Below is a small trained network, with its code and all its weights. Each question gives an input and a target symbol and asks what happens when units are switched off, that is, made to give their printed mean instead of their output.

import numpy as np


def w(rows, s, z=0):
    codes = np.array(rows[::2]) - 128.0
    scale = np.full(codes.shape[1], s)
    scale[-1] = z or s
    return codes * scale


def norm(h):
    return h / np.sqrt((h * h).mean(-1, keepdims=True) + 1e-5)


def f(y):
    return np.maximum(y, 0)


def softmax(a):
    e = np.exp(a - a.max(-1, keepdims=True))
    return e / e.sum(-1, keepdims=True)


def log_softmax(a):
    a = a - a.max(-1, keepdims=True)
    return a - np.log(np.exp(a).sum(-1, keepdims=True))


def net(x, mask):
    ids = ['βδξπσω'.index(c) for c in x.split()]
    T = len(ids)
    res = E[ids] + P[:T]
    u = 0
    for l in range(2):
        q, k, v = (norm(res) @ M[l].T for M in (Q, K, V))
        z = softmax(np.where(np.tri(T) > 0, q @ k.T / 2**0.5, -1e9)) @ v
        res = res + np.where(mask[u], z, O[l][:, -1]) @ O[l][:, :-1]
        u += 1
        y = f(norm(res) @ A[l][:, :-1].T + A[l][:, -1])
        res = res + np.where(mask[u : u + 8], y, B[l][:, -1]) @ B[l][:, :-1]
        u += 8
    return log_softmax(norm(res)[-1] @ U[:, :-1].T + U[:, -1])


Q, K, V, O, A, B = {}, {}, {}, {}, {}, {}
E = w([
[229,135,146,161,142,130,129,101,212],'β',
[167,159,186,148,2,136,118,172,206],'δ',
[45,21,162,170,175,66,126,84,137],'ξ',
[98,163,120,122,243,65,138,125,37],'π',
[114,125,152,118,127,2,197,102,90],'σ',
[61,147,156,195,185,51,63,179,122],'ω',
],0.0096)
P = w([
[127,117,44,190,101,131,63,104,198],'0',
[125,150,121,77,137,125,182,104,192],'1',
[128,146,122,96,132,108,112,69,139],'2',
[126,127,141,97,155,109,69,97,119],'3',
[183,53,122,250,122,143,99,204,126],'4',
[149,95,224,173,211,141,117,193,159],'5',
[167,106,215,184,141,58,158,118,101],'6',
[172,173,255,128,139,104,100,56,97],'7',
[136,178,206,231,106,115,117,80,66],'8',
],0.0072)
Q[0] = w([
[110,105,57,111,78,213,157,172,116],'0.h1',
[124,144,135,1,114,124,34,91,169],'0.h1',
],0.0073)
K[0] = w([
[35,133,97,44,168,119,152,115,137],'0.h1',
[100,68,3,186,94,64,101,113,71],'0.h1',
],0.0068)
V[0] = w([
[96,117,141,155,193,93,144,61,3],'0.h1',
[9,176,182,158,14,65,126,180,96],'0.h1',
],0.0061)
O[0] = w([
[150,117,66,186,168,111,254,124,57,82],'0.h1',
[95,130,130,89,78,84,201,228,86,253],'0.h1',
],0.0082,0.0022)
A[0] = w([
[56,159,211,70,201,56,116,151,92,198],'0.n1',
[182,236,52,178,225,159,137,208,57,4],'0.n2',
[161,116,237,108,224,75,137,56,197,117],'0.n3',
[157,246,219,129,60,99,127,146,254,125],'0.n4',
[174,30,203,160,24,155,190,103,228,86],'0.n5',
[33,135,154,139,116,144,77,109,71,90],'0.n6',
[74,91,244,194,120,167,67,112,145,37],'0.n7',
[246,114,37,181,164,198,197,193,70,128],'0.n8',
],0.0049,0.0021)
B[0] = w([
[117,144,81,184,21,209,133,169,124,255],'0.n1',
[23,253,57,106,152,166,109,115,200,152],'0.n2',
[188,176,43,235,40,104,93,119,131,225],'0.n3',
[208,120,121,175,90,231,85,54,72,214],'0.n4',
[48,214,219,102,35,26,110,108,179,175],'0.n5',
[190,139,76,98,110,160,82,179,45,156],'0.n6',
[203,163,102,45,150,13,164,147,126,190],'0.n7',
[10,191,251,97,205,103,58,93,188,168],'0.n8',
],0.0047,0.0067)
Q[1] = w([
[177,147,101,103,26,133,96,28,24],'1.h1',
[53,211,83,202,81,168,164,103,2],'1.h1',
],0.0052)
K[1] = w([
[105,38,166,84,250,111,25,223,47],'1.h1',
[220,94,253,233,162,109,70,149,190],'1.h1',
],0.0044)
V[1] = w([
[237,254,75,105,40,157,200,83,74],'1.h1',
[174,25,192,97,26,39,187,28,174],'1.h1',
],0.0052)
O[1] = w([
[195,218,141,29,156,2,126,155,107,129],'1.h1',
[239,13,154,92,126,108,137,131,51,251],'1.h1',
],0.0082,0.0028)
A[1] = w([
[235,136,122,166,202,96,72,42,191,82],'1.n1',
[125,151,211,89,9,159,55,219,75,109],'1.n2',
[114,157,97,63,113,250,113,58,219,3],'1.n3',
[123,142,246,104,38,133,74,182,146,111],'1.n4',
[192,152,26,75,152,187,51,121,68,34],'1.n5',
[114,79,151,60,110,243,40,162,121,31],'1.n6',
[177,111,179,110,51,196,57,73,152,78],'1.n7',
[113,116,150,6,113,183,2,44,123,32],'1.n8',
],0.0062,0.006)
B[1] = w([
[164,150,127,177,146,91,161,167,117,196],'1.n1',
[98,120,189,104,170,128,158,100,121,253],'1.n2',
[121,153,83,120,111,110,99,129,63,130],'1.n3',
[106,123,162,124,144,131,163,121,166,237],'1.n4',
[146,54,184,151,91,138,142,138,131,137],'1.n5',
[132,119,231,121,103,250,155,97,32,136],'1.n6',
[116,100,113,158,143,151,122,173,136,206],'1.n7',
[137,153,114,70,78,116,4,89,77,149],'1.n8',
],0.012,0.0064)
U = w([
[205,158,118,155,113,124,50,105,127,126],'β',
[115,135,198,61,92,162,109,100,125,133],'δ',
[138,27,112,189,173,208,166,132,127,137],'ξ',
[98,191,95,131,233,124,171,17,158,87],'π',
[184,150,119,101,132,99,234,195,100,219],'σ',
[62,157,85,162,45,148,123,255,152,6],'ω',
],0.0078,0.0025)

Each question gives the input, a string of symbols that net reads in full, and the target symbol t.
The units are the heads (2 rows each of Q, K, V and O) and the neurons (one row each of A and B). Each row of codes is followed by its name. A weight is (code - 128) times the scale printed after its matrix; where a second scale follows, it is the last column's (O, A, B and U).
mask holds one flag per unit, layer by layer, with each layer's heads first. A switched-off unit (its flag False) gives its mean, the last column of its rows in O or B, instead of its output. The means were averaged over made-up inputs and are rounded, as every weight is.
A unit's drop is (log p(t) with every unit on - log p(t) with that unit switched off) / (log p(t) with every unit on - log p(t) with every unit switched off).
The circuit of an input: a set's keep is (log p(t) with only the set's units on - log p(t) with every unit switched off) / (log p(t) with every unit on - log p(t) with every unit switched off). Starting from the 12 units with the biggest drops (on a tie, the unit counted first), units are removed one at a time, each time the one whose removal leaves the highest keep (on an exact tie, the one counted first), for as long as the keep stays at least 0.8.
units of the circuit, in order: the units of the circuit, biggest drop first
most important unit: the unit with the biggest drop
top k neurons: the k neurons with the biggest drops, biggest first
top k neurons in layer l: the k neurons of layer l with the biggest drops, biggest first
input ω ξ ξ ξ σ, target ξ: top 2 neurons	0.n7, 0.n3
input β δ β ξ σ δ, target δ: top 3 neurons	1.n2, 0.n5, 1.n8
input π σ σ σ ξ ξ, target σ: units of the circuit, in order	1.h1
input π ω σ σ, target π: units of the circuit, in order	1.h1, 0.n7
input π ω ω π σ, target ω: top 2 neurons in layer 0	0.n8, 0.n7
input σ ω ω, target ω: top 2 neurons in layer 0	0.n7, 0.n4
input ω ξ σ π, target ω: units of the circuit, in order	0.n1, 1.h1
input σ π σ ξ σ π, target π: units of the circuit, in order	0.h1, 0.n2, 0.n8
input ξ σ ξ π, target ξ: top 3 neurons in layer 0	0.n1, 0.n5, 0.n7
input π σ ω ω ξ ξ π, target π: top 2 neurons in layer 0	0.n8, 0.n2
input ω δ π π, target ω: units of the circuit, in order	1.h1, 0.n1
input ξ σ δ, target ξ: units of the circuit, in order	0.n4, 1.h1, 1.n7
input σ β π δ σ, target δ: top 3 neurons	1.n2, 0.n5, 1.n4
input δ σ ξ σ π, target δ: units of the circuit, in order	0.h1, 1.n2
input σ σ ξ β σ σ π, target β: units of the circuit, in order	0.h1, 1.n2
input ω β σ, target ω: units of the circuit, in order	1.h1, 1.n2
input σ σ δ β σ π, target β: units of the circuit, in order	0.h1
input ω σ ξ, target ω: top 2 neurons	1.n2, 0.n1
input ξ σ ξ δ, target ξ: units of the circuit, in order	0.n4, 1.h1
input δ ω σ ξ π π ω, target δ: top 2 neurons	1.n2, 1.n1
input π π σ σ, target π: most important unit	0.h1
input ξ σ σ σ ξ, target σ: top 2 neurons in layer 0	0.n1, 0.n8
